Each row has a name. Each question is about the rows just above it.

[132  70 108 109 166 165 165 140 152 106 169 103  92 153 111 147 121 161
  94 136 116  99  91 140 148 184 154 156 170 149 113 132 130 155 123 139
 122  82  79 172 131 152] -> P
[132  70 108 109 166 165 165 140 152 106 169 103  92 153 111 147 121 161
  94 136 116  99  91 140 148 184 154 156 170 149 113 132 130 155 123 139
 122  82  79 172 131 125] -> H
[168 118 174 133 170 130 121  88 139 103 148  78  85  98 153 111 168 150
 141 100 164 121 179  69 110 122  99  62  77 171 164  96 147 116  71 114
 118  78 149 137 153 115] -> X
[133  99 127 129 115 133 130 137 128 106 126 127 125 138 129 133 120 146
 114 129 133 144 135 137 133 132 117 131 142  97 125 130 130 146 115 117
 120 135 111 113 130 111] -> Y
[138  77  93  80  98 122 117 120 151  77  29 136 141 126 136 187  95 186
 112 149 159 187 124 150 140  82  59 113 166  82 125 131 106 144  71 129
 122 141  78  87 149 144] -> Q
[136  71  99  76  99 121 119 102 150  66  50 135 140 127 123 187  97 186
 111 137 157 185 125 157 142  78  60 116 165  81 124 132 133 149  66 130
 125 141  77  85 148 143] -> F
Whose row is [136  71  99  76  99 121 119 102 150  66  50 135 140 127 123 187  97 186
 111 137 157 185 125 157 142  78  60 116 165  81 124 132 133 149  66 130
 125 141  77  85 148 143]?
F
[139] with -1 step of 1 on every entry:
[138]
Whose row is [168 118 174 133 170 130 121  88 139 103 148  78  85  98 153 111 168 150
 141 100 164 121 179  69 110 122  99  62  77 171 164  96 147 116  71 114
 118  78 149 137 153 115]?
X

[104  52  81  91 112 149 162  53 113] : N
[118 169 143 141 136 117 136 123 136] : J
[ 88  87  86 112 129 156  48 143 111] : R
[180 176  86  75 143 215 103 163 162] : Z
[104  52  81  91 112 194  38 110 180] : B
[139  63 122 111 110 142  80 141 129] : K
[104  52  81  91 112 131  38 116 180] : C
[ 97 192 211 233 122 145 136 103 204] : V
Which entry of N is missing from [113 162  53 149  81  91 104  52]?
[112]
The one value in K and B:
[110]
Which value is in both Z and N?
[162]
N without one entry, shuffled: [149  53  91 113 112  81 104 162]. Gone:
[52]
Move every entry of [ 80 141] by -1 step of 1.
[ 79 140]
Shuffled R with one entry gone: [111  88 112 129 143 156  48  86], missing
[87]
Move every entry of [112] by -1 step of 1.
[111]

[105 111 118  50 138 139 133 129 135 117 132 135 140 149 118 149 125 107
 153 134 116 126 134 143 127] -> A
[105 111 118 141 138 139 133 129 135 111 132 135 140 149 118 149 125 107
 153 134 116 129 134 143 127] -> L
[105 111 118 141 144 139 133 129 135 111 132 135 140 149 118 149 125 107
 153 134 116 129 134 143 127] -> G
[127 152 141 110 131 132 126 128 122 130 122 126 115 130  77 114 128  73
 121 126 127 106 123 104  85] -> T
[155 150 103  89 120  95  97 127 131 136 125 130  84 128 129 189 127 128
  75 128 131 133 125 125 155] -> U
[127 152] with -1 step of 1 on every entry:
[126 151]
Shuffled A with one entry gone: [ 50 118 138 107 105 149 153 118 125 117 139 134 126 129 140 111 132 143
 135 149 133 134 135 127], missing
[116]

[157 129 130  86 165 162 137 128  90 161 120 120 149 129  91 152 124 184
 145 105  93 234 151 168] : D
[179 135 137 164  83 151 153 130 176 227 141 139 110 132  92 158 137 107
 125  94 115 110 178 166] : S
[159 143 138 154 154 145 154 131 154 139 145 133  92 129 154 103 148 136
  97 128  80 124 141 108] : W
[157 129 130  86 165 162 137 128  90 161 120 120 149 129  91 152 124 156
  93 141 129 125  97 213] : M
[ 82 135 139  99 153 135  94 128  73  78 136 111 152 129 113 119 150 156
  93 141 129 125 151 179] : E
Shift each entry of [129  91] by -1 times 1:
[128  90]
Move every entry of [ 97 128  80] by +1 step of 1.
[ 98 129  81]

[150 127 130  90 198 149 113  98 103 141 104 143 142  80 215] = Fof
[145 114 130  75 175 165 120 100 104 105 117 121 163  75 218] = lep
[136 139 109  45 137  97 150 106 142 156  86 100 101 182 140] = zuz
[135 156 189 108 221 150 126 121  70 141 109 164 183  64 192] = zili
Shared by zili and lep:
[121]
Fof without one entry, shuffled: [103 149  80 150 143 215 127 198 141  90 130 104 113  98]. Gone:
[142]

[100 105 140 152] -> dobo
[125 124  91 193] -> pokem
[193 110 148 172] -> dukeb
[129 137 193 118] -> tad
[127 137 193 111] -> sagav
[163 132 126 152] -> muka
[122 132 133 127] -> lizot
[192 132 109 111] -> sike
[137 112 134 125] -> zam
The one value in sike and sagav:
[111]
Move every entry of [112] by -1 step of 1.
[111]
[193] with +1 step of 1 on every entry:
[194]
Move every entry of [163 132] by +1 step of 1.
[164 133]
sike without one entry, shuffled: [132 109 192]. Gone:
[111]
Which value is in both lizot and sagav?
[127]
The one value in tad and pokem:
[193]

[ 77 205  90  63 171] -> zuda
[100 144 199  63  97] -> nim
[100 144  76 136 200] -> fipa
[ 89 141 136 105 191] -> pap
The one value in fipa and pap:
[136]
Shuffled fipa with one entry gone: [136 144 100 200], missing
[76]
Shuffled nim with one entry gone: [199 100 144  63], missing
[97]
The one value in nim and zuda:
[63]

[167 137 178 193 123 159 165 158 162 135 168  83 116] : luk
[121 118 122 122 120 118 122 123 123 124 117 120 119] : gasin
[114  80 161  65 125 132  39 101  54 188  48 158 233] : kemo
Shift each entry of [178 193] by -1 times 1:
[177 192]
Which entry of luk is missing from [167 137 162 158  83 135 165 159 178 193 123 168]?
[116]

[145 175 146 203] -> Kabep
[ 30 176 122 108] -> lugas
[202 121 122 167] -> bor
[165 175 122 167] -> renag
[145 175  70  71] -> Fozus
[145] with +1 step of 1 on every entry:
[146]
Which entry of Fozus is missing from [ 70 175 145]?
[71]
[202 121 122] with -1 step of 1 on every entry:
[201 120 121]
Fozus without one entry, shuffled: [ 71  70 145]. Gone:
[175]
The one value in lugas and renag:
[122]
Shift each entry of [145 175 146] by -1 times 1:
[144 174 145]

